-86 71 -336 264 -173 -46 -12 -106 170 -275 -474 -172 -175 163 -134 -150 -296 -136 21 -444 -316 35 -21 -380 -196 -62 -267 261 -274 -173 2 103 -290 -> Z_920
-174 55 -314 58 -121 -156 -62 -183 92 -268 -426 -238 1 0 -110 -189 -107 -99 11 -465 -294 69 -56 -238 -155 53 -228 -75 -25 -92 -25 52 -233 -> Z_345
-44 123 78 163 48 98 -70 18 84 236 362 -89 -88 52 -27 -284 -386 -63 -632 -22 203 407 -317 -148 -104 123 540 97 10 294 74 -479 198 -> Z_345
-314 87 -344 -160 -76 -258 -169 -239 71 -399 -342 -192 -18 159 -62 -49 -121 -226 -7 -636 -218 -17 -1 -152 -201 -8 187 -103 84 -230 95 105 -170 -> Z_484
-189 50 -615 155 -198 -65 -284 -5 -154 -282 11 -527 -6 51 -236 -321 -240 146 -242 -509 -575 66 -317 -112 -60 -308 56 117 6 5 -35 -489 -142 -> Z_574
-247 50 -335 186 -206 -260 -59 -159 86 -299 -411 -323 -63 169 -149 -94 -157 -116 -9 -590 -405 -3 -54 -387 -185 -80 -227 168 -148 -205 55 -12 -206 -> Z_956
177 32 -15 276 304 331 45 31 156 113 -34 181 -134 -47 91 -141 -198 -327 12 167 231 63 -59 -404 -67 37 8 -84 -1 62 -381 -94 -123 -> Z_532
-274 22 -257 101 -291 118 29 99 379 -34 -196 -37 48 174 -199 -224 -178 -50 -176 -464 -236 272 -60 -388 -51 193 -186 127 74 -19 160 18 -70 -> Z_940
-334 17 -233 47 -133 -447 -224 -222 -173 -341 -381 -369 -97 105 93 -70 -110 -208 197 -555 -355 -86 -34 -237 -185 -135 -223 -121 -16 -158 -50 110 -148 -> Z_993
-33 59 -60 294 96 145 110 29 182 -79 -211 54 -154 127 50 -194 -196 -235 -126 28 173 151 -141 -239 -129 -28 75 137 -188 -32 -97 50 -50 -> Z_920
-239 -180 -899 494 120 357 223 -392 727 -217 -396 -189 189 -89 66 10 107 72 -230 -117 72 -260 -452 -14 -386 -303 81 -111 92 -215 -477 59 -239 -> Z_532
19 -22 -71 342 49 269 -30 4 137 134 43 32 48 -44 -20 -164 -341 -249 -248 89 97 291 -108 -415 -122 65 33 -93 50 304 -174 -298 13 -> Z_532
-3 52 -178 240 92 196 104 -109 265 -97 -55 96 -47 87 -47 -163 -267 -184 -59 91 63 111 28 -207 -110 38 -30 -10 -86 4 -259 -58 -61 -> Z_940
-223 -6 -369 -26 -203 -549 -480 256 -241 -186 275 -420 66 -19 -77 57 25 78 -48 -302 -813 -37 -48 115 -29 -142 266 -182 196 -201 61 -349 129 -> Z_956
-168 78 -49 238 57 118 -65 -25 85 -34 28 55 -90 78 64 -258 -194 -261 -145 -25 103 138 -104 -178 -103 28 172 6 -107 152 -228 -22 50 -> Z_940
-222 199 46 99 -104 -493 -104 -288 -330 -519 -542 -386 -166 185 -37 -4 -145 -257 251 -475 -364 -138 -135 -181 -180 -326 -194 164 -307 -160 147 127 -234 -> Z_956
-151 103 -401 208 -225 -85 37 -142 331 -293 -465 -193 -155 195 -334 -120 -193 -71 6 -473 -436 5 135 -433 -188 26 -368 217 -255 -262 -12 67 -341 -> Z_574
69 -6 109 148 58 508 -9 148 164 -49 158 178 -38 141 69 -178 -150 -310 -323 66 305 210 -93 -162 -66 170 267 -67 -79 109 -127 -12 48 -> Z_920
-27 109 -206 379 16 387 55 146 300 25 -16 -77 59 94 -213 -349 -366 -308 -317 68 -80 92 -113 -336 -67 -199 -23 128 -45 350 -203 -245 -127 -> Z_993
-275 -14 -335 232 -223 -253 -30 -137 179 -193 -426 -256 -10 73 -122 -64 -192 64 -4 -475 -347 59 -110 -205 -286 -118 -194 133 -74 -180 146 24 -134 -> Z_532
-100 22 22 412 102 -17 -97 89 -110 78 6 -150 -185 109 19 -203 -241 -288 -8 126 -99 162 -79 -190 -67 -226 -90 84 -57 188 -127 -142 3 -> Z_180
-33 97 -324 195 -142 -155 124 -101 349 -303 -564 -150 -155 158 -298 -16 -256 -68 40 -511 -292 -87 -54 -404 -251 -171 -236 426 -283 -202 159 81 -338 -> Z_655
-244 36 -395 64 -207 -372 -86 -222 140 -277 -441 -277 -122 91 -83 8 -90 -87 112 -497 -393 -55 59 -311 -159 81 -127 87 -222 -401 -32 26 -162 -> Z_574
-180 110 -224 127 -70 -405 -80 -141 -78 -248 -414 -344 -132 49 75 -134 -214 -169 146 -510 -341 38 -168 -366 -151 -139 -381 16 -55 -76 -44 68 -212 -> Z_993
-125 71 -63 258 56 158 35 15 158 21 6 -1 -79 158 9 -150 -229 -285 -110 0 92 180 -63 -205 -101 25 106 106 -17 126 -113 -30 44 -> Z_655
17 122 201 450 344 115 -177 47 32 -182 187 107 28 135 64 28 -185 -391 44 228 115 179 -111 -223 -165 -122 -29 -285 221 464 -176 -64 -14 -> Z_493
-163 105 -359 113 -279 -356 106 -66 122 -196 -643 -130 -125 -69 -264 -109 -308 -37 114 -476 -384 -59 69 -535 -96 21 -423 436 -463 -180 -6 -96 -227 -> Z_655
-40 -41 -115 236 55 357 194 -292 258 137 -91 184 67 -99 -9 -126 14 149 -151 146 297 326 -124 -204 -68 160 6 -143 30 87 -84 -25 -10 -> Z_345
40 -82 37 459 -89 -454 -143 -214 -236 -81 -500 -177 -98 -133 418 -134 -499 -315 243 -325 -269 31 -14 -510 -327 -116 -555 -97 -315 42 -228 163 -201 -> Z_532
-95 26 -73 356 291 697 180 -187 218 66 -75 62 -80 83 -262 -275 -188 -214 -117 100 141 324 -190 -222 -167 -29 -202 -11 145 196 -354 -106 -220 -> Z_532
-175 -8 -155 -11 -109 -535 -200 -129 -380 -153 -429 -391 -180 -101 323 -6 -106 -103 240 -505 -124 -30 -208 -203 -135 153 -64 -58 -181 -381 -43 -93 76 -> Z_484
-176 80 -246 120 -170 -112 -123 -24 -48 -207 -186 -267 -53 78 -132 -140 -249 -147 -20 -473 -350 41 -75 -369 -135 -44 -214 113 -144 -55 -88 -147 -124 -> Z_993
-7 65 -525 387 -278 171 144 -118 415 -200 -523 -141 44 63 -282 -43 -399 -152 4 -375 -370 -31 27 -705 -233 -238 -582 115 -68 17 -40 24 -445 -> Z_493
-130 -217 -314 474 372 432 154 329 669 -29 180 300 447 -3 118 -100 142 38 -213 260 41 294 -217 356 -116 105 113 -127 687 12 -97 212 81 -> Z_574
-243 88 -242 72 -214 -560 -115 -219 -1 -237 -437 -279 -191 143 -15 -5 -181 -190 171 -440 -380 -104 105 -247 -205 -7 -145 129 -296 -263 -11 143 -120 -> Z_940
-63 27 -244 300 92 220 176 -150 301 3 -155 100 -16 3 -79 -168 -114 -121 -128 35 100 232 -23 -297 -173 216 -60 -53 -16 -97 -249 5 -47 -> Z_940
-144 88 -232 27 -173 -485 -63 -194 85 -274 -501 -317 -129 -28 61 -177 -277 -220 47 -461 -356 -22 -72 -258 -144 -127 -183 89 -230 -111 21 76 -201 -> Z_345
-98 -4 -335 212 -76 -224 -30 -260 84 -266 -465 -212 -83 26 -1 -112 -293 -177 157 -480 -316 -8 -78 -455 -256 -170 -284 3 -96 -104 -129 75 -270 -> Z_655
-114 -19 -20 184 86 -161 -83 -30 26 106 -51 -54 -70 -99 185 -152 -226 7 -106 -4 194 215 -189 69 -143 59 100 -16 47 217 15 -93 157 -> Z_993
-110 95 -270 243 173 -18 110 -32 299 -143 -395 13 -226 76 20 -244 -239 -268 72 -81 121 31 73 -114 -173 204 -179 103 -254 -173 -335 122 -120 -> Z_180
-213 -6 -315 62 -131 -469 -54 -268 87 -314 -553 -250 -51 6 55 70 -225 -229 235 -497 -349 -60 -57 -345 -265 -84 -175 27 -70 -266 -36 176 -166 -> Z_993
-178 36 -174 180 -129 -318 -136 -171 -82 -117 -299 -262 -71 56 -94 -8 -297 -185 -71 -459 -325 20 -187 -355 -149 -99 67 349 -230 31 87 -189 -124 -> Z_655
-181 86 -259 76 -167 -301 -117 -196 33 -383 -412 -293 -99 132 -17 -78 -215 -195 34 -546 -339 -68 -73 -340 -158 -27 -106 78 -212 -208 -9 8 -180 -> Z_484
-10 84 -124 347 83 241 123 72 261 -106 -128 136 -60 7 64 -332 -362 -202 -161 1 122 229 -168 -295 -156 -68 -110 23 -104 185 -238 21 -113 -> Z_345
-233 -16 -404 123 -92 -241 30 -71 198 -179 -539 -211 -99 49 -287 -187 -90 -66 82 -401 -350 26 -19 -246 -235 -270 -236 191 -119 -141 38 98 -250 -> Z_493
143 14 40 369 -53 177 54 -109 -196 -312 -192 -114 -117 81 142 -87 -171 -83 -151 -397 15 110 -343 -391 -259 -63 -219 152 -353 -175 -53 50 -221 -> Z_345
-115 78 -309 127 -225 -483 -27 -237 14 -186 -529 -236 -147 54 -74 -72 -225 28 189 -390 -522 -86 128 -282 -168 -104 -242 161 -346 -349 33 109 -232 -> Z_484
-224 77 -339 136 -174 -274 -23 -163 156 -300 -395 -220 -103 174 -96 -78 -158 -107 38 -495 -277 10 -34 -306 -200 -19 -151 138 -186 -254 39 63 -152 -> Z_940
77 32 -155 338 75 396 23 126 187 -32 120 185 62 19 100 -130 -270 -254 -245 163 236 175 -51 -273 -20 -8 103 8 -111 219 -178 -177 -3 -> Z_993
375 -105 -516 225 32 471 -140 -420 473 -511 -156 -308 320 -162 -299 -276 -485 -229 -459 -555 -396 -405 -57 -267 -102 -310 -182 190 131 281 -146 -390 -608 -> Z_574
-135 121 -313 135 -164 -214 -68 53 43 26 -224 -294 -102 106 -187 -137 -220 -116 31 -461 -299 -7 14 -472 -81 -15 -181 261 -114 -119 0 -164 -81 -> Z_180
-123 13 -274 279 -104 -199 -44 -304 194 -342 -592 -277 0 70 -289 -132 -382 -180 41 -415 -424 21 10 -230 -368 -292 -281 46 -122 25 98 13 -352 -> Z_956
-220 50 -62 286 -25 73 67 -9 224 75 -144 44 -106 93 34 -158 -190 -177 -136 -50 120 240 -67 -295 -120 125 -15 109 -139 75 -92 -2 70 -> Z_484
-202 24 -161 143 -176 -301 -114 -8 -175 -202 -371 -218 -114 126 -49 -156 -233 -286 9 -407 -298 -4 -62 -374 -130 -98 -158 187 -243 -12 -38 1 -157 -> Z_940
-80 105 -29 300 158 152 -17 -30 170 -15 83 17 -48 95 70 -118 -208 -299 -212 91 121 153 -182 -134 -124 -43 229 -15 18 239 -193 -50 18 -> Z_956
54 21 -132 361 166 198 71 -18 337 0 -120 82 -40 -3 12 -190 -373 -260 -202 11 195 229 -81 -319 -231 73 -83 -16 -25 214 -216 -104 -87 -> Z_532
82 55 -57 322 100 168 105 46 108 184 -64 138 -72 -84 144 -280 -376 -255 -127 65 209 249 -63 -368 -116 64 -56 60 -133 255 -259 -33 -5 -> Z_655
-152 95 -237 -65 14 -678 -285 -234 -247 -329 -443 -540 -291 136 6 -243 -278 -489 154 -612 -444 -222 157 -234 -187 -220 -130 106 -82 -171 -95 69 -251 -> Z_920
-182 7 -71 148 -101 88 84 -79 141 130 -54 64 52 -66 47 -178 -207 -99 -40 -27 79 218 3 -290 -66 122 -141 6 -121 127 -220 -35 123 -> Z_493
-301 67 -245 36 -183 -571 -148 -148 -146 -246 -412 -316 -157 66 160 -121 -183 -161 212 -528 -329 -9 -62 -287 -120 -91 -152 15 -126 -176 16 96 -66 -> Z_655
-59 81 -188 145 -128 -275 -69 -82 14 -192 -307 -264 -172 52 13 -220 -276 -166 23 -437 -306 -38 -32 -424 -115 -41 -304 124 -232 -126 -117 -23 -178 -> Z_493
-92 -36 57 184 -2 75 -80 60 -83 -155 -124 71 66 -59 155 -167 -248 -504 -3 168 -5 154 37 -216 -66 -28 -40 -286 147 280 -188 102 -21 -> Z_345
-40 171 82 157 307 -22 -105 67 -80 -82 82 59 -215 135 97 -161 -54 -395 53 -75 127 -58 -114 -216 -74 -193 234 207 -152 95 -291 98 -26 -> Z_493
30 60 -88 329 183 235 44 -143 193 -28 -96 47 -34 72 -22 -138 -257 -305 -70 97 61 175 -41 -304 -173 12 8 -122 -21 112 -287 -34 -146 -> Z_574
-27 73 -1 262 150 134 2 79 115 28 69 124 -6 42 121 -135 -260 -309 -159 134 185 174 -88 -212 -101 24 124 -53 -8 229 -211 -45 34 -> Z_493
-236 53 -321 84 -257 -153 -99 -144 67 -253 -295 -310 -23 81 -96 -112 -198 -57 -20 -511 -319 15 -44 -228 -158 -3 -124 17 -41 -175 65 -69 -90 -> Z_956
-253 -11 49 36 -434 99 -6 133 -512 6 -416 -252 139 104 -344 -293 -166 -193 82 -279 -238 -28 71 -622 216 27 -551 263 -217 312 -23 -304 -84 -> Z_956
91 77 61 329 138 37 -22 -67 -243 108 -131 -39 -104 -19 133 -44 -264 -250 48 84 87 199 -87 -399 -114 134 -99 -128 -68 47 -194 -171 -33 -> Z_484
-115 119 -59 187 -122 -493 -186 -283 -260 -320 -428 -431 -216 87 78 -139 -367 -375 191 -527 -443 -101 -79 -367 -269 -218 -319 62 -249 -83 -114 84 -227 -> Z_940
-302 -6 -353 -13 -355 -392 -241 -172 -119 -197 -114 -415 -49 83 -46 -70 -103 134 49 -559 -580 -21 -140 -304 -29 -75 -7 42 -99 -265 7 -221 -17 -> Z_345
-209 25 -84 259 -6 -517 -166 -172 -301 -243 -443 -351 -188 11 322 -70 -157 -186 264 -455 -156 58 -236 -167 -178 -5 -255 83 -223 -202 -27 92 -23 -> Z_180
-122 24 -286 68 -98 -371 -149 -166 59 -361 -474 -308 -98 72 -1 -163 -249 -324 132 -508 -374 -136 -26 -305 -219 -214 -180 -51 -100 -130 -63 89 -256 -> Z_940
25 102 -22 182 48 162 -68 70 38 48 99 27 -14 -3 121 -215 -332 -353 -215 65 199 208 -133 -229 -88 62 221 -112 -62 275 -183 -177 95 -> Z_940
-265 88 -336 74 -215 -253 -70 -263 119 -245 -424 -280 -73 123 -132 -42 -168 -98 14 -543 -362 3 -9 -258 -211 9 -100 116 -180 -221 49 58 -169 -> Z_484
-86 28 -87 406 226 293 205 18 206 121 -108 50 -70 98 -42 -220 -85 -103 -340 7 240 367 -418 -207 -129 106 122 246 -53 31 -59 -123 -35 -> Z_940
